Here is a tiny trained network, its code and every weight. The questions are about switching its units off for an input and a target symbol, where a switched-off unit gives its printed mean instead of its output.

import numpy as np


def w(rows, s, z=0):
    codes = np.array(rows[::2]) - 128.0
    scale = np.full(codes.shape[1], s)
    scale[-1] = z or s
    return codes * scale


def f(y):
    return np.maximum(y, 0)


def softmax(a):
    e = np.exp(a - a.max(-1, keepdims=True))
    return e / e.sum(-1, keepdims=True)


def log_softmax(a):
    a = a - a.max(-1, keepdims=True)
    return a - np.log(np.exp(a).sum(-1, keepdims=True))


def net(x, mask):
    ids = ['αγζημσψ'.index(c) for c in x.split()]
    T = len(ids)
    res = E[ids] + P[:T]
    u = 0
    for l in range(2):
        q, k, v = (res @ M[l].T for M in (Q, K, V))
        z = softmax(np.where(np.tri(T) > 0, q @ k.T / 2**0.5, -1e9)) @ v
        res = res + np.where(mask[u], z, O[l][:, -1]) @ O[l][:, :-1]
        u += 1
        y = f(res @ A[l][:, :-1].T + A[l][:, -1])
        res = res + np.where(mask[u : u + 12], y, B[l][:, -1]) @ B[l][:, :-1]
        u += 12
    return log_softmax(res[-1] @ U[:, :-1].T + U[:, -1])


Q, K, V, O, A, B = {}, {}, {}, {}, {}, {}
E = w([
[45,127,6,201],'α',
[64,167,101,146],'γ',
[157,172,66,161],'ζ',
[99,151,165,74],'η',
[151,150,117,68],'μ',
[159,155,114,36],'σ',
[133,142,67,140],'ψ',
],0.017)
P = w([
[145,140,128,92],'0',
[108,107,106,159],'1',
[197,86,166,153],'2',
[115,92,102,148],'3',
[155,197,171,97],'4',
[135,9,187,140],'5',
[115,194,125,87],'6',
[124,64,136,139],'7',
[173,183,148,95],'8',
[94,116,106,137],'9',
[130,209,148,82],'10',
],0.013)
Q[0] = w([
[183,123,217,253],'L0H1',
[178,148,52,138],'L0H1',
],0.0056)
K[0] = w([
[167,37,88,241],'L0H1',
[1,96,103,61],'L0H1',
],0.0043)
V[0] = w([
[143,29,187,177],'L0H1',
[3,141,157,53],'L0H1',
],0.0065)
O[0] = w([
[30,253,186,237,2],'L0H1',
[82,76,207,22,137],'L0H1',
],0.0061,0.0041)
A[0] = w([
[154,237,94,140,152],'L0N1',
[120,115,24,139,139],'L0N2',
[44,37,159,215,144],'L0N3',
[248,252,179,70,26],'L0N4',
[185,78,204,43,40],'L0N5',
[90,180,77,231,23],'L0N6',
[253,130,89,100,65],'L0N7',
[255,192,203,64,202],'L0N8',
[90,25,73,141,2],'L0N9',
[59,72,112,64,76],'L0N10',
[146,214,115,200,195],'L0N11',
[134,202,44,17,141],'L0N12',
],0.0089,0.0024)
B[0] = w([
[136,238,79,171,188],'L0N1',
[111,134,158,39,210],'L0N2',
[233,105,63,129,157],'L0N3',
[152,155,120,217,204],'L0N4',
[130,108,45,195,181],'L0N5',
[64,53,222,99,167],'L0N6',
[129,65,64,161,207],'L0N7',
[175,166,245,120,218],'L0N8',
[116,180,182,192,164],'L0N9',
[140,160,87,113,169],'L0N10',
[173,119,153,76,172],'L0N11',
[18,156,161,123,254],'L0N12',
],0.012,0.0092)
Q[1] = w([
[20,94,26,54],'L1H1',
[248,21,93,219],'L1H1',
],0.012)
K[1] = w([
[83,248,145,162],'L1H1',
[234,130,208,81],'L1H1',
],0.014)
V[1] = w([
[212,103,198,119],'L1H1',
[228,195,108,9],'L1H1',
],0.012)
O[1] = w([
[79,157,127,105,1],'L1H1',
[242,166,127,4,148],'L1H1',
],0.014,0.0068)
A[1] = w([
[87,151,91,210,168],'L1N1',
[154,58,8,55,140],'L1N2',
[31,113,85,5,106],'L1N3',
[198,136,150,155,203],'L1N4',
[114,126,116,84,242],'L1N5',
[66,109,142,15,87],'L1N6',
[202,207,177,97,179],'L1N7',
[191,30,83,210,3],'L1N8',
[97,203,255,120,158],'L1N9',
[59,248,208,172,121],'L1N10',
[235,159,159,204,142],'L1N11',
[160,209,242,118,33],'L1N12',
],0.0088,0.0056)
B[1] = w([
[126,187,235,52,203],'L1N1',
[91,112,81,250,194],'L1N2',
[143,190,45,87,157],'L1N3',
[176,48,140,106,192],'L1N4',
[94,44,105,69,173],'L1N5',
[135,243,190,116,152],'L1N6',
[151,180,233,136,241],'L1N7',
[183,232,30,235,146],'L1N8',
[97,19,152,133,207],'L1N9',
[202,120,78,117,248],'L1N10',
[60,141,84,77,206],'L1N11',
[85,150,48,182,194],'L1N12',
],0.014)
U = w([
[19,105,190,21,254],'α',
[66,176,31,37,87],'γ',
[255,161,149,25,141],'ζ',
[145,18,221,131,232],'η',
[20,170,234,182,55],'μ',
[87,188,164,227,7],'σ',
[148,122,65,141,78],'ψ',
],0.0065,0.0033)

Each question gives the input, a string of symbols that net reads in full, and the target symbol t.
The units are the heads (2 rows each of Q, K, V and O) and the neurons (one row each of A and B). Each row of codes is followed by its name. A weight is (code - 128) times the scale printed after its matrix; where a second scale follows, it is the last column's (O, A, B and U).
mask holds one flag per unit, layer by layer, with each layer's heads first. A switched-off unit (its flag False) gives its mean, the last column of its rows in O or B, instead of its output. The means were averaged over made-up inputs and are rounded, as every weight is.
A unit's drop is (log p(t) with every unit on - log p(t) with that unit switched off) / (log p(t) with every unit on - log p(t) with every unit switched off).
The circuit of an input: a set's keep is (log p(t) with only the set's units on - log p(t) with every unit switched off) / (log p(t) with every unit on - log p(t) with every unit switched off). Starting from the 12 units with the biggest drops (on a tie, the unit counted first), units are removed one at a time, each time the one whose removal leaves the highest keep (on an exact tie, the one counted first), for as long as the keep stays at least 0.8.
units of the circuit, in order: the units of the circuit, biggest drop first
unit that matters most: the unit with the biggest drop
k most important neurons: the k neurons with the biggest drops, biggest first
k most important neurons of layer l: the k neurons of layer l with the biggest drops, biggest first
input μ ζ η γ, target α: 3 most important neurons of layer 0 => (L0N8; L0N5; L0N7)
input η ζ σ γ, target γ: 3 most important neurons => (L0N8; L0N12; L0N3)
input α ψ σ σ μ η μ μ, target α: most important neuron of layer 1 => (L1N2)
input η ζ γ α μ, target α: 3 most important neurons => (L0N12; L1N11; L1N1)
input ψ ζ σ γ η η μ μ, target γ: 2 most important neurons of layer 1 => (L1N7; L1N3)
input γ α α, target α: 4 most important neurons of layer 0 => (L0N9; L0N2; L0N3; L0N12)
input γ μ ζ ψ γ α, target ζ: units of the circuit, in order => (L1H1; L0N12)
input γ ζ μ α ζ ζ, target α: 4 most important neurons => (L0N12; L0N5; L0N7; L0N2)
input ψ η γ σ, target η: 2 most important neurons of layer 0 => (L0N12; L0N8)
input μ η ζ γ ψ α γ ζ η μ μ, target η: units of the circuit, in order => (L0N8; L1N9)
input ζ σ ζ γ γ ζ σ α, target ψ: 3 most important neurons of layer 0 => (L0N3; L0N8; L0N4)
input μ σ γ ψ η γ ζ σ μ ψ, target ζ: units of the circuit, in order => (L1H1; L0N1)
input ζ μ γ ψ γ μ, target ψ: units of the circuit, in order => (L0N5; L1N8)
input η η α μ γ σ γ α, target ψ: 3 most important neurons => (L0N8; L0N5; L0N4)
input α μ η ζ, target σ: unit that matters most => L0N8
input ζ μ ψ ζ μ γ ψ ζ ψ ζ, target η: 3 most important neurons => (L0N12; L0N8; L0N5)
input α ψ ψ ζ ψ η η η ζ η, target γ: units of the circuit, in order => (L0N8; L1N7)
input ζ γ η μ γ μ μ σ ζ μ η, target η: units of the circuit, in order => (L1N9; L0N8)
input α ζ σ ψ σ μ γ η, target μ: units of the circuit, in order => (L0N5; L0N2; L1H1; L0N7)
input η ζ ψ γ γ η η ψ γ, target η: units of the circuit, in order => (L1N9; L0N7)
input γ σ σ μ ζ η α η σ η, target σ: 4 most important neurons of layer 0 => (L0N7; L0N6; L0N12; L0N9)
input ζ ζ σ γ μ σ α ψ, target α: 4 most important neurons => (L0N12; L0N5; L0N4; L0N7)
input α μ γ γ ζ η γ η ζ μ, target ψ: 2 most important neurons => (L0N8; L0N2)
input ψ η γ η μ η ψ γ η α, target η: unit that matters most => L0N9
input γ μ γ ζ ζ μ μ η, target ζ: units of the circuit, in order => (L1H1; L0N1; L0N5)
input γ γ η ζ, target ψ: 4 most important neurons of layer 0 => (L0N8; L0N12; L0N11; L0N4)
input μ η ζ σ, target α: 2 most important neurons => (L0N8; L0N12)
input γ α γ σ, target ψ: most important neuron => (L0N3)
